Below is a small trained network, with its code and all its weights. Each question gives an input and a class and asks what happens when units are switched off, that is, made to give their printed mean instead of their output.

import numpy as np


def w(rows, s, z=0):
    codes = np.array(rows[::2]) - 128.0
    scale = np.full(codes.shape[1], s)
    scale[-1] = z or s
    return codes * scale


def f(y):
    return y / 2 * (1 + np.tanh(0.7978845608 * (y + 0.044715 * y**3)))


def log_softmax(a):
    a = a - a.max(-1, keepdims=True)
    return a - np.log(np.exp(a).sum(-1, keepdims=True))


def net(x, mask):
    res = np.array(x, float).reshape(1, 5) / 4 @ E
    y = f(res @ A[0][:, :-1].T + A[0][:, -1])
    res = res + np.where(mask, y, B[0][:, -1]) @ B[0][:, :-1]
    return log_softmax(res[-1] @ U[:, :-1].T + U[:, -1])


A, B = {}, {}
E = w([
[142,175,40,118,59,209,154,122,172,68,178,136],'x0',
[75,90,68,129,162,38,158,2,111,87,187,49],'x1',
[115,85,182,190,114,107,146,161,156,51,91,99],'x2',
[178,93,163,63,65,195,104,95,110,132,86,63],'x3',
[137,89,217,206,7,105,140,71,120,120,86,231],'x4',
],0.0097)
A[0] = w([
[172,94,179,46,68,184,111,11,102,122,83,1,46],'n0',
[128,105,161,171,28,98,146,40,111,144,122,231,4],'n1',
[99,124,127,123,129,124,138,1,108,105,118,35,14],'n2',
[147,64,191,117,176,79,103,83,62,193,122,142,59],'n3',
[134,120,63,129,65,194,143,78,136,62,190,172,78],'n4',
[124,105,81,172,140,53,117,76,108,95,203,158,121],'n5',
],0.0081,0.0029)
B[0] = w([
[103,184,67,255,199,185,121,82,105,135,103,170,252],'n0',
[122,70,49,84,231,182,85,151,85,111,142,70,254],'n1',
[179,66,149,60,48,112,56,245,102,141,139,200,218],'n2',
[75,237,195,93,16,71,202,155,116,116,130,52,217],'n3',
[105,186,245,150,52,14,179,161,98,114,80,33,209],'n4',
[158,132,134,130,164,183,158,165,108,170,132,201,214],'n5',
],0.0098,0.011)
U = w([
[123,79,91,58,216,154,83,157,69,86,206,2,113],'0',
[211,94,198,96,91,174,101,203,78,139,155,226,104],'1',
[69,144,157,122,79,72,177,114,119,114,145,61,62],'2',
[63,146,115,220,195,136,153,103,108,118,178,220,137],'3',
[104,86,106,119,136,128,151,148,103,142,140,114,254],'4',
[150,49,90,92,123,97,116,64,161,127,132,154,103],'5',
],0.0086,0.0066)

Each question gives the input, the list of numbers given to net, and the class t.
The units are the neurons (one row each of A and B). Each row of codes is followed by its name. A weight is (code - 128) times the scale printed after its matrix; where a second scale follows, it is the last column's (A, B and U).
mask holds one flag per neuron, in row order. A switched-off neuron (its flag False) gives its mean, the last column of its row in B, instead of its output. The means were averaged over made-up inputs and are rounded, as every weight is.
A unit's drop is (log p(t) with every unit on - log p(t) with that unit switched off) / (log p(t) with every unit on - log p(t) with every unit switched off).
The circuit of an input: a set's keep is (log p(t) with only the set's units on - log p(t) with every unit switched off) / (log p(t) with every unit on - log p(t) with every unit switched off). Starting from all 6 units, units are removed one at a time, each time the one whose removal leaves the highest keep (on an exact tie, the one counted first), for as long as the keep stays at least 0.8.
units of the circuit, in order: the units of the circuit, biggest drop first
unit that matters most: the unit with the biggest drop
k most important neurons: the k neurons with the biggest drops, biggest first
input [6,-4,-3,-1,5], class 2: units of the circuit, in order : (n4)
input [-4,6,-3,-4,5], class 1: 2 most important neurons : (n5 n2)
input [-1,-5,3,6,-1], class 3: units of the circuit, in order : (n2 n0)
input [-6,-5,5,-5,2], class 2: 2 most important neurons : (n2 n0)
input [0,7,-1,-3,-3], class 1: units of the circuit, in order : (n2 n5)
input [6,-2,4,7,1], class 3: 2 most important neurons : (n0 n3)
input [4,4,-6,-8,-5], class 3: 2 most important neurons : (n1 n5)
input [-1,7,-3,2,-3], class 1: units of the circuit, in order : (n2 n1)
input [-5,-7,-8,8,0], class 3: units of the circuit, in order : (n0 n2)
input [-8,-7,-3,-1,-1], class 2: units of the circuit, in order : (n3 n2)
input [1,-1,3,-4,4], class 0: 2 most important neurons : (n0 n1)
input [-7,-5,2,5,-6], class 2: units of the circuit, in order : (n1 n2)
input [-3,-1,-7,3,5], class 4: 2 most important neurons : (n3 n0)
input [-8,-1,-8,-5,7], class 2: 3 most important neurons : (n3 n2 n0)
input [1,4,0,-2,-2], class 1: 4 most important neurons : (n1 n0 n5 n2)
input [5,5,7,-4,-6], class 4: unit that matters most : n1
input [-6,1,7,6,7], class 0: 2 most important neurons : (n1 n4)
input [1,-5,-3,6,6], class 0: units of the circuit, in order : (n1 n2)
input [-4,-5,7,-1,4], class 4: units of the circuit, in order : (n2 n1)
input [-8,-5,3,6,0], class 2: units of the circuit, in order : (n3)
input [5,8,-4,-8,-3], class 1: 3 most important neurons : (n5 n2 n0)
